Below is a small trained network, with its code and all its weights. Each question gives an input and a class and asks what happens when units are switched off, that is, made to give their printed mean instead of their output.

import numpy as np


def w(rows, s, z=0):
    codes = np.array(rows[::2]) - 128.0
    scale = np.full(codes.shape[1], s)
    scale[-1] = z or s
    return codes * scale


def norm(h):
    return h / np.sqrt((h * h).mean(-1, keepdims=True) + 1e-5)


def f(y):
    return np.maximum(y, 0)


def log_softmax(a):
    a = a - a.max(-1, keepdims=True)
    return a - np.log(np.exp(a).sum(-1, keepdims=True))


def net(x, mask):
    res = np.array(x, float).reshape(1, 6) / 4 @ E
    u = 0
    for l in range(3):
        y = f(norm(res) @ A[l][:, :-1].T + A[l][:, -1])
        res = res + np.where(mask[u : u + 9], y, B[l][:, -1]) @ B[l][:, :-1]
        u += 9
    return log_softmax(norm(res)[-1] @ U[:, :-1].T + U[:, -1])


A, B = {}, {}
E = w([
[124,178,109,70,249,143,131,163,217,36],'x0',
[78,168,121,123,170,69,138,126,49,152],'x1',
[2,110,107,138,31,165,182,134,144,97],'x2',
[178,109,91,100,85,112,72,184,58,35],'x3',
[84,69,109,156,185,85,111,188,162,160],'x4',
[145,175,92,99,41,31,56,138,136,206],'x5',
],0.0069)
A[0] = w([
[181,109,126,57,158,117,174,179,69,189,117],'0.n1',
[45,133,74,196,112,60,180,136,144,115,137],'0.n2',
[171,100,255,172,81,181,178,123,97,194,109],'0.n3',
[132,126,100,89,89,170,202,154,167,132,248],'0.n4',
[176,196,202,83,146,151,44,89,213,141,158],'0.n5',
[160,159,133,170,87,100,184,111,92,142,152],'0.n6',
[122,109,122,97,65,57,179,187,122,244,131],'0.n7',
[164,146,113,131,201,80,57,66,73,95,41],'0.n8',
[141,149,102,169,114,214,169,138,91,178,108],'0.n9',
],0.0069,0.0012)
B[0] = w([
[41,93,144,179,78,114,92,115,129,129,190],'0.n1',
[108,170,156,176,114,90,89,96,157,128,212],'0.n2',
[72,3,152,46,171,230,191,113,111,182,244],'0.n3',
[172,179,195,95,183,62,121,83,136,129,205],'0.n4',
[105,39,55,90,136,191,211,126,134,176,255],'0.n5',
[74,150,59,126,140,136,44,95,216,112,192],'0.n6',
[136,150,123,143,162,85,124,173,88,47,249],'0.n7',
[78,90,175,145,70,114,155,185,130,64,222],'0.n8',
[95,97,49,80,97,102,163,142,158,117,182],'0.n9',
],0.0079,0.0048)
A[1] = w([
[112,155,63,78,115,112,184,51,125,216,159],'1.n1',
[141,99,164,107,99,164,204,34,156,210,150],'1.n2',
[94,224,177,146,162,161,214,79,174,81,141],'1.n3',
[153,115,140,56,70,122,67,145,254,169,81],'1.n4',
[184,125,116,140,73,103,103,108,91,177,104],'1.n5',
[139,85,126,69,224,185,179,114,87,129,231],'1.n6',
[89,148,141,167,149,114,190,193,90,212,1],'1.n7',
[147,77,146,85,125,113,139,139,93,202,30],'1.n8',
[61,109,127,99,178,130,146,119,137,123,200],'1.n9',
],0.008,0.00099)
B[1] = w([
[91,52,113,206,71,206,89,89,136,135,206],'1.n1',
[115,100,70,87,55,119,140,148,84,144,239],'1.n2',
[176,154,161,114,153,128,72,195,74,89,209],'1.n3',
[144,123,152,113,143,106,132,61,205,174,185],'1.n4',
[101,78,155,119,186,82,151,143,121,117,153],'1.n5',
[125,161,110,74,108,125,124,191,128,49,254],'1.n6',
[173,190,107,204,142,111,186,81,254,155,164],'1.n7',
[82,115,145,90,104,123,186,118,132,106,175],'1.n8',
[228,120,110,120,160,175,197,74,198,135,226],'1.n9',
],0.0089,0.0079)
A[2] = w([
[127,214,79,76,165,119,161,192,161,80,48],'2.n1',
[107,133,119,72,189,144,142,91,137,123,145],'2.n2',
[119,81,125,117,128,1,107,209,39,68,255],'2.n3',
[206,148,111,161,99,81,147,120,220,111,185],'2.n4',
[131,144,208,97,42,119,67,126,186,156,24],'2.n5',
[59,126,179,252,159,102,164,111,117,163,236],'2.n6',
[163,153,160,87,116,40,145,147,219,214,222],'2.n7',
[128,82,151,94,103,85,144,228,151,100,16],'2.n8',
[89,173,124,21,119,88,168,52,77,178,172],'2.n9',
],0.0074,0.00079)
B[2] = w([
[170,76,193,99,149,163,179,155,24,173,216],'2.n1',
[133,173,145,78,4,178,74,199,105,108,177],'2.n2',
[114,85,159,77,205,99,32,113,174,193,254],'2.n3',
[87,250,72,103,137,154,213,66,87,184,192],'2.n4',
[146,138,92,172,231,196,78,130,140,148,155],'2.n5',
[119,224,107,191,234,113,71,86,170,85,178],'2.n6',
[99,196,98,196,151,95,164,2,160,137,188],'2.n7',
[140,248,250,148,146,73,113,130,141,114,216],'2.n8',
[74,154,52,147,105,130,134,178,131,117,162],'2.n9',
],0.0066,0.0073)
U = w([
[133,63,185,101,149,38,37,179,97,157,122],'0',
[122,128,82,208,75,117,71,144,33,133,53],'1',
[111,177,114,179,180,79,121,74,152,172,178],'2',
[98,35,80,104,50,190,174,120,141,193,135],'3',
[163,153,148,204,110,72,161,171,12,185,3],'4',
[216,137,180,61,163,160,183,206,72,61,165],'5',
],0.011,0.0045)

Each question gives the input, the list of numbers given to net, and the class t.
The units are the neurons (one row each of A and B). Each row of codes is followed by its name. A weight is (code - 128) times the scale printed after its matrix; where a second scale follows, it is the last column's (A, B and U).
mask holds one flag per neuron, layer by layer. A switched-off neuron (its flag False) gives its mean, the last column of its row in B, instead of its output. The means were averaged over made-up inputs and are rounded, as every weight is.
A unit's drop is (log p(t) with every unit on - log p(t) with that unit switched off) / (log p(t) with every unit on - log p(t) with every unit switched off).
The circuit of an input: a set's keep is (log p(t) with only the set's units on - log p(t) with every unit switched off) / (log p(t) with every unit on - log p(t) with every unit switched off). Starting from the 12 units with the biggest drops (on a tie, the unit counted first), units are removed one at a time, each time the one whose removal leaves the highest keep (on an exact tie, the one counted first), for as long as the keep stays at least 0.8.
units of the circuit, in order: the units of the circuit, biggest drop first
k most important neurons: the k neurons with the biggest drops, biggest first
top k neurons in layer l: the k neurons of layer l with the biggest drops, biggest first
drop when u is switched off: that unit's drop, to one decimal
input [-5,8,-1,7,-3,2], class 0: units of the circuit, in order : [2.n3]
input [2,-1,6,1,-7,2], class 2: top 3 neurons in layer 0 : [0.n7 0.n3 0.n5]
input [-5,2,2,7,-7,-5], class 3: 2 most important neurons : [0.n7 1.n3]
input [-5,-2,5,2,5,4], class 0: units of the circuit, in order : [0.n7 2.n3]
input [-7,5,0,7,-6,2], class 0: units of the circuit, in order : [2.n3 1.n5]
input [1,-8,-1,8,-4,3], class 2: top 2 neurons in layer 1 : [1.n4 1.n6]
input [4,-1,8,-5,-5,1], class 5: top 2 neurons in layer 1 : [1.n3 1.n7]
input [1,8,-7,-8,3,-8], class 5: 2 most important neurons : [1.n6 1.n3]
input [6,-5,1,5,-4,6], class 3: top 3 neurons in layer 1 : [1.n4 1.n3 1.n7]
input [8,3,3,-7,-3,5], class 3: top 2 neurons in layer 1 : [1.n1 1.n2]
input [-7,4,-1,8,7,-8], class 0: 3 most important neurons : [2.n3 0.n5 1.n1]
input [4,2,1,-4,-5,8], class 3: 2 most important neurons : [0.n5 1.n1]
input [-5,2,7,6,8,2], class 2: top 2 neurons in layer 2 : [2.n6 2.n1]
input [2,-5,-6,-5,1,1], class 3: units of the circuit, in order : [0.n5]
input [-6,7,-3,-2,-5,-3], class 3: drop when 0.n3 is switched off : 0.2
input [-7,-1,-8,0,-6,4], class 3: drop when 0.n3 is switched off : 0.3
input [-4,-5,-5,2,-2,-3], class 3: drop when 1.n3 is switched off : 0.1
